x =
30,-22,1,48,1,0
-28,-78,2,19,-1,-2
9,101,-3,-67,-2,0
0,1,0,-2,0,0
40,11,1,9,-1,-1
23,-24,1,48,1,0
-49,53,0,40,1,1
Counting starts at 0.
Find the entry at row 1, column 1.
-78
The entry directly below the smallest entry -> 101
The entry at row 2, column 0 is 9
The entry just right of 53: 0
The entry in row 1 and column 0 is -28
Find the entry in the top-left corner.
30
Find the entry at row 0, column 2.
1
The entry in the bottom-left corner: -49
Find the entry at row 2, column 2.
-3
The bottom-right entry -> 1
The entry just right of 19 is -1
The top-right entry is 0
Find the bottom entry of the column that holds the largest entry.
53
The entry just right of the smallest entry -> 2

Read these off the table that follows. Counting starts at 0.
1) Give the bottom-right entry.
2) Give the entry at row 0, column 2.
3) Give the entry in row 0 and column 1.
4) Give the entry at row 0, column 0.
5) Give the bottom-left entry.
6) Give the entry in the top-right corner.
7) Give the largest entry.
8) Give the entry directly above 46.
[[60 77 52 79 67 36 41 56]
 [65 50 60 69 29 76 91 56]
 [62 33 54 85 36 64 61 71]
 [54 32 64 59 42 24 33 55]
 [58 37 54 62 29 55 54 68]
 [61 34 54 46 33 61 59 71]
 [53 33 63 68 39 23 33 55]
 [60 77 52 76 68 34 40 56]]
1) 56
2) 52
3) 77
4) 60
5) 60
6) 56
7) 91
8) 62

B =
[[464 517 620 503 771 461 428 515 595 724 433 642]
 [455 584 514 608 800 527 551 596 546 679 634 705]
 [521 665 533 592 697 531 417 444 421 668 561 371]
 [520 575 481 675 619 604 403 542 600 705 756 596]
 [664 479 506 530 610 546 462 498 422 457 632 425]
 [576 535 746 795 695 614 360 500 565 624 522 447]
 [759 571 550 837 454 473 519 535 437 590 737 510]
 [567 525 622 578 628 519 560 467 298 619 575 372]
 [403 342 691 641 767 524 590 541 565 338 588 812]
 [516 764 497 727 537 503 503 521 502 628 693 284]
 [392 550 335 658 585 430 590 674 342 453 691 595]
 [602 602 532 604 667 568 482 449 498 300 636 453]
 [581 408 622 598 825 455 647 560 511 861 320 233]
 [542 451 367 624 764 491 490 336 393 418 677 920]
 [439 635 585 656 514 639 605 642 790 505 336 176]
 [508 667 561 757 691 516 580 449 566 529 706 331]]
Give the top-left entry.
Answer: 464
Give the bottom-left entry.
Answer: 508
Give the top-right entry.
Answer: 642
The 2nd entry from the end, reading row by row: 706
Give the 3rd largest entry.
Answer: 837
The bottom entry of the column that holds the smallest entry -> 331
The 3rd entry on the main diagonal -> 533
The 3rd entry on the diagonal from the top-right corner -> 668
Give the second smallest entry.
Answer: 233
Give the first entry in the row that holds the smallest entry.
Answer: 439
Give the entry just right of 620.
Answer: 503
Give the smallest entry in the first column.
Answer: 392
Give the entry directly below 674.
Answer: 449
The entry just left of 447 is 522
The entry directly below 300 -> 861
Give the entry directly below the largest entry.
Answer: 176
Give the entry just left of the largest entry.
Answer: 677
The 3rd smallest entry is 284
Give the 5th-last entry, reading row by row.
Answer: 449
Give the entry directly below 428.
Answer: 551
The entry directly above 656 -> 624
The entry directly above 679: 724
The largest entry in the first column is 759
Give the entry directly below 421.
Answer: 600
Give the second entry on the main diagonal.
Answer: 584
The entry directly below 581 is 542
Give the third entry, reading row by row.
Answer: 620
The entry just left of 418 -> 393
Give the entry just left of the smallest entry.
Answer: 336
The entry just left of 608 is 514
